In the rows, zero is written as 128.
Known rows:
j263: [132 114 104 133 107 110 119 151 122 143 122 159 117 134 170 123 155 128
 117 120 117 123 127 112 135 154 126 139 173 157 119 141]
j177: [131 117 117 126 138 111 127 121 126 105 135 136 117 142 141 124 112 141
 120 113 118 121 130 119 131 135 100 123 116 132 115 116]
j439: [144 115 126 123 121 135 127 128 140 106 130 167 107 137 137 122 120 151
 112 111 118 122 145 117 127 119 101 120 114 149 128 132]
j852: [150 114 123 123 117 155 132 132 141 105 124 164 113 133 137 122 121 144
 122 111 121 122 144 116 127 120 100 120 115 131 123 134]
j369: [131 117 128 124 126 110 120 118 126 104 128 122 127 140 146 121 114 121
 113 111 117 121 129 118 134 127 102 122 113 141 116 119]
j889: [132 195 127 126 134 171 125 119 143 136 120 130 148 155 137 142 121 121
 119 122 116 161 126 111 138 119  97 120 172 107 120 149]
j208: [135 120 199 189 148 110 118 151 167 104 124 120 142 133 153 134 154 118
 111 162 145 129 126 111 127 172 142 152 118 106 115 116]
j186: [139 115 138 125 113 128 120 122 137 105 125 145 112 138 137 120 122 128
 110 112 116 123 144 121 126 118 104 121 113 161 127 142]
j96: [139 115 138 124 111 133 119 122 139 105 122 144 113 136 138 121 129 126
 109 111 117 122 141 116 127 118 103 120 113 157 126 144]
j368: [132 195 132 129 139 144 129 115 137 125 154 124 149 149 137 125 120 119
 131 116 116 154 126 111 140 118  97 120 149 107 116 130]
j494: [134 117 104 153 151 111 124 116 124 104 171 124 141 133 145 120 118 124
 119 118 122 122 127 138 135 144  94 135 118 105 115 116]
j864: [132 117 114 129 132 119 135 125 127 104 130 132 127 137 139 123 112 134
 135 113 121 122 129 117 130 137  98 128 114 118 115 116]
j553: [139 116 111 125 128 140 131 134 130 105 106 142 126 141 137 137 110 144
 124 115 117 123 129 117 128 128 108 121 114 128 117 123]
j777: [133 115 123 123 122 120 119 123 128 104 106 128 126 148 140 132 114 126
 110 111 116 121 128 117 131 121 114 120 114 156 119 130]
j636: [131 115 103 144 112 112 125 159 122 145 126 180 110 135 161 122 154 151
 122 135 117 122 127 111 132 162 122 146 152 145 119 132]
j252: [169 115 104 148 131 174 145 116 133 107 109 135 108 135 137 122 110 121
 112 134 128 123 127 112 146 122  94 173 114 140 135 117]
j850: [133 192 126 125 135 169 126 118 142 134 120 130 148 158 137 141 119 120
 119 119 117 160 126 111 137 119  96 120 167 107 121 148]
j896: [133 116 124 123 121 120 118 124 129 105 106 128 126 148 140 132 114 126
 109 112 116 121 127 117 132 121 114 119 115 155 119 131]

Facts:
[j121 j263 j501 j60 j636 j661 j724 j820] χ j705
[j128 j189 j208 j278 j74 j78 j819 j991] χ j174
[j138 j251 j447 j487 j561 j740] χ j555
[j141 j268 j376 j417 j852] χ j995
[j145 j214 j896] χ j172
[j15 j235 j517 j737 j797] χ j258
[j177 j196 j306 j315 j439 j673] χ j782
[j179 j371 j415 j777] χ j850
[j186 j30 j332 j480 j656 j873] χ j90
[j187 j350 j477 j536 j9 j901 j984] χ j893
[j205 j457] χ j262
[j229 j676 j693] χ j104
[j24 j38 j605] χ j81
[j242 j494 j834 j96] χ j997
[j252 j391 j472 j568 j6 j690 j716 j735] χ j340
[j271 j754] χ j476
[j319 j432 j553 j599] χ j667
[j331 j369 j493 j717 j864] χ j368
[j429 j485 j655] χ j916
[j479 j682] χ j889
[j589] χ j720
[j994] χ j979
{j104 j138 j172 j177 j189 j205 j235 j242 j262 j263 j271 j30 j319 j368 j369 j391 j457 j472 j477 j479 j485 j493 j517 j605 j636 j656 j661 j673 j676 j717 j720 j737 j74 j820 j864 j9 j916 j991 j994} ω skove
{j121 j128 j141 j187 j196 j251 j252 j258 j278 j340 j371 j38 j429 j432 j476 j480 j487 j501 j536 j553 j561 j589 j667 j690 j693 j724 j777 j81 j834 j850 j889 j896 j90 j995} ω litose
{j145 j174 j24 j315 j350 j376 j494 j568 j705 j78 j893 j984} ω sipus
{j15 j179 j208 j417 j447 j555 j6 j60 j682 j716 j740 j782 j873} ω stipon
{j186 j214 j229 j268 j306 j331 j332 j415 j439 j599 j655 j735 j754 j797 j819 j852 j901 j96 j979 j997} ω galol
[j121 j128 j138 j141 j189 j205 j30 j38 j447 j479 j553 j655 j661 j673 j690 j852 j864] Θ c
[j145 j179 j186 j187 j196 j214 j242 j251 j263 j306 j331 j369 j376 j391 j415 j429 j457 j6 j605 j682 j693 j724 j740 j777 j78 j819 j834 j896 j9 j96 j984 j991] Θ a
[j15 j252 j480 j494 j517 j656 j717 j74 j797 j820 j901] Θ d
[j177 j208 j229 j268 j278 j319 j350 j371 j432 j439 j472 j477 j485 j487 j493 j501 j536 j599 j60 j636 j676 j716 j735 j737 j754 j873 j994] Θ b
[j235 j24 j271 j315 j332 j417 j561 j568 j589] Θ e

Rows:
No name comes twice in this set of rows, the named rows included.
[132 115 104 190 126 128 123 118 125 109 115 120 151 133 147 121 111 120
 110 117 130 124 125 111 170 130  95 207 115 109 127 118]	j568
[134 174 106 182 117 120 121 142 121 203 187 161 157 137 168 124 183 119
 135 147 116 125 127 111 152 142  96 151 252 107 120 148]	j705
[132 114 109 182 138 110 163 118 134 108 105 121 110 132 153 122 108 120
 109 137 123 122 127 113 161 148  95 211 113 112 122 118]	j716
[133 115 123 144 139 111 156 125 128 104 136 127 132 136 149 120 108 121
 150 115 117 123 126 114 131 158  94 141 115 106 115 118]	j447
[134 116 110 125 141 112 133 127 124 104 123 154 117 173 137 149 110 170
 130 111 117 123 135 136 127 124 108 121 117 153 128 118]	j536

Now the same nodes, written a new way:
Known rows:
j331: [157 132 145 149 152 117 152 112 145  77 167 128  99 144 135 132 112 106
 111 110 141 188 109 122 102 194 122 101 133 126 100 106 143 173 122 123
 128 166  84 133 118  94 130 109 151 140 139 126 144 137]
j262: [111  90 123 139 104 177 155 167 155 101 177 168 114 114 145  88 145 182
 117 105 112  89 131 110 119 199 146 206  96 105 143 149 162 140 123  84
 114  86 151 155  90  74 113 137 144  96 141 116 129 171]
j777: [119 140 134 114 129 131 121 116 124 170 107 123 151 122 118 153 131 119
 134 153 132 110 127 147 133  77 123 110 127 134 137 115  93  98 123 133
 137 135 139 118 140 144 129 136 110 126 114 121 131 128]
j268: [136 133 133 114 106 110 107 112 106 144 105  98 122 151 138 175 128 127
 115 130 133 111 130 116 160  88 115 141 137 142 132 113 109 120 159 145
 153 124 124  89 142 155 125 120  97 139 128 124 101 104]
j9: [119 132 138 134 148 110 149 110 174 100 176 113  95 149 146 155 123 115
 106 117 141 170 104 126 123 184 130  95 108 138  97 125 142 168 107  99
 114 160  69 143 159  70 130 107 152 140 114 130 172 156]
j179: [142 156 138 134 129 117 113 117 133 137 124 131 136 141 125 152 130 110
 124 139 132 119 126 136 131 111 114  99 136 156 123 107 127 114 137 144
 129 133 135 108 112 154 136 120 128 125 124 134 118 113]
j252: [120 121  93 129 169 135 151 116  70 110  99 134 143  51 104  96 115  89
 152 152 159 172 126 127 143  72  70 129 145 135 127  89 137 134 137 126
 126 113 131 172 141 115 167 161 126 130 151 115  97 111]
j319: [119 123 124 116 121 113 117 111 132 138 113 111 122 141 136 154 126 131
 128 123 134 129 131 117 152 109 127 128 136 130 144 131 107 132 133 134
 136 130 115 130 164 134 124 124 119 137 134 131 126 124]
j682: [136 159 146 133 127 124 113 114 118 147 112 140 140 136 124 152 132 106
 119 138 135 113 128 132 130 104 116 106 134 154 123 109 125 112 136 139
 126 135 133 108 110 160 132 128 123 126 127 134 122 121]
j656: [125 124 107 121 148 108 139 111 126 102 127 100  97 125 141 140 114 104
 128 116 134 160 114 135 135 159 124 125 123 124 110 131 148 179 105 118
 135 160  91 158 157 101 135 124 157 142 133 124 148 135]
j501: [134 157  94 134 141 128 106 136 127 128  99 183 138 113 104  76 136 137
 139 115 114 161 121 176  99 106 190  91 158  71 135 100  97 163 110 140
 150 174 113 135 138 122 137 108 125 136 133 140 112 122]
j782: [116 137 138 129  78 175 115 158 123 142 138 168 146 123 135 121 163 164
 114 139 101  41 148 134 135 125 129 200  97 151 149 151 165  74 154 106
 119  54 192 100  49 136 123 129 125  88 110 123 109 150]
j995: [111 111 122 134 121 183 163 176 145  98 185 175 122  97 122  64 146 156
 129 119 101 105 126 153  87 189 153 182  84 111 129 151 174 116 111  71
 112  95 157 160  67  64 120 139 156  99 107 115 148 176]
j177: [119 128 123 121 139 112 129 111 136 120 128 114 111 138 138 146 119 127
 123 116 141 143 123 120 136 140 128 114 126 129 125 132 125 147 124 125
 130 148  99 132 165 111 124 122 124 142 126 132 140 128]
j60: [157 176 111 151 136 123 101 122 112 110 101 193 136 130 115  75 135 127
 131 102 111 161 123 161 103 133 192  93 165  91 123 105 132 171 121 150
 140 180 112 120 102 147 149  97 137 137 151 151 101 111]
j315: [126 154 124 147 125  96 108 119 126 147 105  97 155 151 128 127 138 104
 150 141 126 131 120 136 134 114 121 112 126 139 109 137 135 104 130 154
 107 110 120 110 135 164 130  99 108 132  96 145 137 110]
j676: [132 117 128 132 145 113 135 116 147 111 142 123 109 139 135 128 116 127
 125 112 137 163 121 116 133 166 133 114 131 127 125 125 134 161 112 121
 127 149  99 149 161 101 127 120 137 145 139 131 146 133]
j852: [159 125 151 150 172 115 167 124 160  34 185 122  80 140 126  89 101 109
 114  90 150 224 111 118  93 237 144  84 127 126  71 120 168 206 104 111
 112 176  64 147 126  64 133  96 167 161 139 133 162 144]

Rows:
No name comes twice in this set of rows, the named rows included.
[132 130 113 175 152 115 134 111  93 129 103 121 174  91 111  84 121  94
 162 134 160 167 123  93 143  93  64 121 144 135 122  99 157 104 157 156
  93  77 125 142 125 151 161 122  91 128 138 140  89  97]	j568
[143 136  99 144 140 118 111 130 148  99 109 186 118 134 126  84 131 151
 129  87 128 178 122 142 105 152 190 104 170  60 136 114 111 196 117 144
 148 189  86 152 151 103 138 101 136 147 156 138 107 128]	j636

The same nodes again, as new rows of numbers:
Known rows:
j536: [102 130 109  99 108 133  96 127 110 121 147 107 119 127 114 131 153 143
 131 119 123 133 137 139 124 127 130 130 117 119 135 140 130  97 134 146
 133 123 118 130 141 105 122 102 116 125]
j319: [ 89 127 117 100 114 141 110 128 116 126 155 116 118 146  97 105 166 150
 113  95 120 130 106 145 119 124 135  80  80 117 122 135 134 122 131 145
 136 122 114 135 150 136 112 137 112 124]
j208: [ 55 139 133 200 142  89 137 103 112  59 179  85 103  92 143 147 101 172
 143 121 100 128 162  97 139 135 147 218 149  89 161 118 116  46 166 121
 127 111 114 126 130  87 151  42  63 135]
j74: [144 136 179 201 179 132 190 116 113  97 149 121 141 130 166  91 101 141
 107 106 122  93 135 129 132 128 146  77  94 108  92 111 126 119 153  78
 114 115 104 131 161 172 145 124  65 131]
j235: [151 133 147 148 133 137 147 128 133 140 123 134 133 144 133 102 138 120
 125 110 136 121 115 142 121 129 128  73 104 127 121 126 136 146 123 119
 125 127 127 129 144 156 121 158 126 131]
j376: [133 157 120  84 131 126 130 124 139 108 156 146 102 139 134 123 142 142
 131 123 130 123 152 138 142 127 124 113 115 137 111 120 118 163 117 120
 127 142 138 130 133 112 134 129 128 125]
j271: [152 137 147 156 129 135 148 126 141 135 126 133 130 141 139  99 147 122
 131 107 138 115 112 151 119 133 127  69 102 127 124 125 137 140 121 120
 126 126 130 131 146 152 119 158 127 130]
j737: [ 89 127 117  99 114 142 109 128 117 126 155 116 119 147  94 106 164 149
 112  95 120 129 107 143 120 123 136  82  82 118 122 137 134 123 131 145
 136 122 115 134 150 137 112 136 112 124]
j754: [ 75 121 108 135 109 122 104 115 111 105 138 104 119 115 121 128 156 147
 139 122 119 125 124 153 116 134 144 133 125 123 150 129 132  90 138 151
 137 122 119 142 124  95 114 105 125 123]
j676: [ 90 128 117 105 112 141 109 126 118 124 157 116 117 146  98 104 168 151
 116  93 120 127 107 148 118 126 136  78  80 119 124 136 134 118 131 145
 136 122 116 135 152 135 112 136 112 124]
j716: [ 86 131  79 109  58 101  56 135 165 151 108 115  97 110  86 179 180 125
 169 139 128 178 125 117 118 138 119 219 189 129 209 144 133  99 104 189
 143 133 160 116  96  73 109 119 198 136]
j561: [164 137 138 150 127 128 134 127 130 136 114 124 132 124 152 128 127 113
 143 133 140 123 144 139 126 134 122 121 141 129 136 130 132 116 125 121
 123 128 131 125 135 124 130 124 129 132]
j415: [100 114 111 133 127 112 137 122 114  82 135 134 118 117 146 127 112 127
 142 139 124 117 118 151 128 131 128 140 140 144 122 128 123 131 136 130
 132 130 138 141 104 103 124 127 130 119]
j740: [ 97 132 109 160 113  84 131 123 147  74 145 131  94  98 147 159 105 132
 165 143 121 141 136 114 139 139 115 219 183 131 161 130 117 111 131 135
 130 129 159 121  96  86 138 103 138 132]
j369: [116 122 121 106 129 130 143 132 124  96 157 147 115 146 126 103 128 133
 121 108 126 118  99 149 130 125 119  86  95 139  96 135 125 163 128 125
 131 130 136 134 133 143 121 159 120 120]
j350: [106 160 117  76 118 137  97 119 131 139 154 115 107 140 101 127 178 158
 119 111 123 137 158 129 132 124 142 111 100 115 135 122 126 125 121 138
 133 134 115 130 149 108 126 107 120 129]
j30: [145 130 143 142 133 141 142 131 140 142 129 136 136 139 126 107 142 126
 119 110 133 114 102 137 122 132 127  86  99 129 116 124 133 139 119 123
 128 125 126 131 141 158 123 154 127 128]
j896: [129 129 112 110 119 122 131 130 123  89 149 137 111 124 149 125 123 127
 145 129 131 118 127 150 134 132 111 128 129 142 112 137 122 131 130 126
 128 131 141 132 126 108 129 124 124 121]

Rows:
No name comes twice in this set of rows, the named rows included.
[ 87 134 136 144 152 127 135 112  83  77 181  92 122 119 142 116 113 166
 118 110 108 107 155 128 135 125 143 130  98  99 111 127 122  70 167 112
 125 112  94 133 158 111 143  63  48 124]	j278
[134 159 121  88 130 125 132 123 143 105 157 146 100 137 137 122 148 142
 132 123 131 121 150 142 142 129 124 110 112 138 113 120 118 159 116 120
 128 142 140 132 135 111 133 128 127 125]	j145
[112 127  83 114  71  89  91 139 174 120 110 146  92 109 117 176 143 108
 177 153 134 167 116 123 129 140 102 222 205 150 185 142 124 137 101 169
 138 142 180 116  78  79 117 141 205 132]	j6
[174 129 109  98  83 137  89 146 161 182  85 142 133 127 117 148 173  96
 152 144 151 143 114 142 116 137 109 131 156 151 153 139 137 135  91 159
 133 138 154 122 116 120 111 159 198 129]	j690
[ 99 124 147 146 173 126 182 117  96  54 190 132 119 139 154  88  84 156
 105 100 111  95 119 135 140 122 132  86  77 119  71 123 117 138 161  91
 122 119 111 139 149 151 142 119  51 119]	j991
[103 121  89  51  73 148  68 144 142 174 119 132 117 156  63 124 200 128
 123 106 134 159  89 150 110 124 122  83 102 137 143 150 142 152 101 178
 144 134 136 129 132 131  92 176 178 125]	j472
[170 168 147 126 136 131 134 119 151 152 122 133 121 136 141 124 153 128
 133 126 140 127 167 131 134 130 134 103 123 125 137 112 129 146 111 113
 122 139 129 125 144 125 135 128 133 136]	j315
[129 133 170 187 177 134 182 116 110  96 163 121 140 130 154  92 103 149
 105 102 119  90 120 125 132 130 140  86  81 108  91 110 125 113 151  89
 119 114 103 136 158 165 145 115  61 127]	j189
[ 98 136 110 170 109  81 132 120 154  67 148 130  90  96 154 154 117 134
 172 138 123 133 130 124 137 144 114 213 180 132 165 128 117 104 129 137
 131 129 161 124 100  81 136 102 140 131]	j682
[190 132 117 114  86 136  98 146 165 184  70 142 134 128 129 147 171  89
 155 149 155 146 125 146 116 137 115 123 170 150 153 139 139 138  92 148
 128 139 156 118 118 125 112 168 203 133]	j252
[170 170 147 130 135 131 136 119 154 149 124 132 118 135 144 122 160 130
 136 124 142 123 166 135 133 133 133  99 122 126 138 111 129 144 110 113
 122 138 132 126 145 123 133 129 134 136]	j24

Now the same nodes, written a new way:
Known rows:
j141: [143 143 115 134  95 134 119 163 125 127 138 125 142  90 122 130 101  74
 137 133 113 111 104 109 107 114 177 114 117 127  76 143 145]
j561: [136 155 120 119 102 144 115 174 118 128 128 105 162  89 118 148  89 129
 140 138 143 114  94 118 114 103 182 116 118 128  77 149 128]
j724: [146 134 144 177 121 189 110 197 131 158 117  95 169  78 125 134  77  70
 126 110 154 132  70 123 116 119 156 152 134 120  18 106 134]
j38: [143 142 117 134  95 138 119 162 123 128 136 124 143  88 121 128  98  73
 137 133 113 112 105 110 105 115 175 116 117 127  77 142 145]
j568: [154 190 155  97 145 109 159 131  77 134 151 120  99  88 123 100  67 185
 146 141 135 128 183 126  89 153 169 150 142 126  88 108 102]
j820: [177 107 145 186 164 183 121 185 147 163 108 144  89  98 138  90 130 142
 130 139 178 147 110 101 125 150 133 169 124 127  59 111 101]
j605: [171 121 129 135 164 131 118 165 120 132 134 155  98 120 141  92 152 173
 115 161 130 119 154 102 133 156 151 139 115 145  89 145 105]
j391: [172 145 157  93 176 112 143 155  84 148 156 152  84  94 138  68 120 170
 131 150 118 116 216 133 108 160 154 178 133 149  90 128  90]
j555: [168 145 146 138 139 164 122  98  99  23 134 149 123 182 121  48 137 121
 145 145 146 105 141 109 126 142 103  62 140 148 168 138  99]
j717: [169 121 128 139 146 137 127 162 130 135 128 156  85 114 141  98 156 176
 128 162 148 125 150 104 122 149 155 137 105 139 103 151 102]
j480: [139 149 125 132  81 149 128 171 124 131 130 110 151  87 127 150 106 106
 140 134 142 116 106 127  99 113 180 113 102 129  77 154 133]
j472: [167 152 139  80 175  94 116 172  82 145 163 151  90  99 141  59 106 180
 131 149 139 124 224 142 121 161 148 182 119 152  89 121  92]
j179: [171 205 132 141 149 152 131 156 103  87 132 140 108 142 147  77 126 152
 145 154 103  93 133 103 131 150 131 101 117 121  62 140 107]
j415: [140 178 125 136 110 117 151 177 101 126 134  99 135 131 121 124  98 118
 115 133  96 157 124 114  72 167 139  99 124 128  77 123 123]
j24: [152 164 126 138 133 128 134 141 114 119 128 123 114 113 125 125  98 185
 129 152 146 130 121  95 115 148 167 111 126 122  88 123 117]
j979: [137 116 146 134 104 138 144 109  89  67 135 101 150 166  95  81  98  88
 110 123 142 173 141 123  51 161 106  71 150 155 186 114 119]
j252: [141 175 156  90  94 134 155 158  85 149 151 105 138  60 124 118  68 102
 155 125 133 114 172 160  68 118 180 159 121 131  76 135 120]
j720: [167  60 149 132 162 149 111  98 109  72 134 159 113 154 114  50 151 139
 109 152 175 133 169 109 114 150 118 111 142 173 197 138 100]

Rows:
No name comes twice in this set of rows, the named rows included.
[143  90 129 144 104 107 119 103 131  31 146 160 132 185 113 127 159 131
 138 133 168 129 126 101 145 148 147  27 132 164 181 142 103]	j893
[178 106 144 183 183 176 111 189 139 159 115 143 101 105 139  86 129 140
 116 137 160 140 112  98 141 154 131 169 134 133  46 106 103]	j263
[172 133 112 132 158 163 125 117 101 151 115 133  86  96 142  59 137 207
  74 203 124 121 163  82  65 163 150 162  83 128 123 168 149]	j74
[140 130 194  57 115 132 154  92  42  96 171 107 154  85  95  60  46  69
 148 107 152 120 231 186  46 122 148 155 167 165 171 111 107]	j340
[144 162  99 135 119  87 103 175 126 100 150 144 125 141 139 140 125 170
 130 143 144 127 129 104 158 158 168  81  96 137  73 131 116]	j350
[168 228  95 123 164 161 100 128  73 104 126 116 117 129 150  30  95 194
  89 192 100  97 153  91  91 163 123 128  79 112  79 149 156]	j208
[132 157 106 114 102 122  90 194 114 126 145 109 173  99 130 138  92 113
 128 132 143 116 115 133 128 119 173 118  97 138  60 143 136]	j487
[166 212 109 126 148 132 103 177 104  83 140 141 117 150 150  74 117 161
 147 153 121 100 138 111 151 149 128 100 101 124  61 135 108]	j873
[136 118 144 134 103 135 145 112  91  67 135 103 149 166  95  86 101  88
 111 124 140 171 139 122  56 161 108  68 150 154 182 116 118]	j997
[165 115 117 135 150 110 114 179 137 114 138 170 100 136 142 118 178 175
 129 159 126 113 139  96 160 149 160 108 110 152  91 160  96]	j9
[175 129 102 136 171 149 115 110 104 146 122 148  77  98 138  41 136 175
  71 202  95 115 159  64  75 162 149 158  98 129 123 158 160]	j189
[142 193 107 131 122 145 149 133  72 145 121  75 136 112 123  84  83 153
  58 173  73 152 137  93  19 180 136 122 101 117  97 140 169]	j819
[137 156 124 120 106 150 117 168 112 131 127 100 163  86 117 141  82 127
 136 139 144 116  99 120 107 105 179 123 121 128  80 146 131]	j589
[159 124  98 122 153  92  85 196 135 112 147 168 107 141 146 108 164 183
 129 158 147 120 150 105 173 150 155 111  94 154  90 153  97]	j477
[140 142 126 161 122 171  83 213 128 156 124  93 175  81 128 125  63  79
 126 108 173 140  80 130 129 120 151 155 117 124  18  99 135]	j501

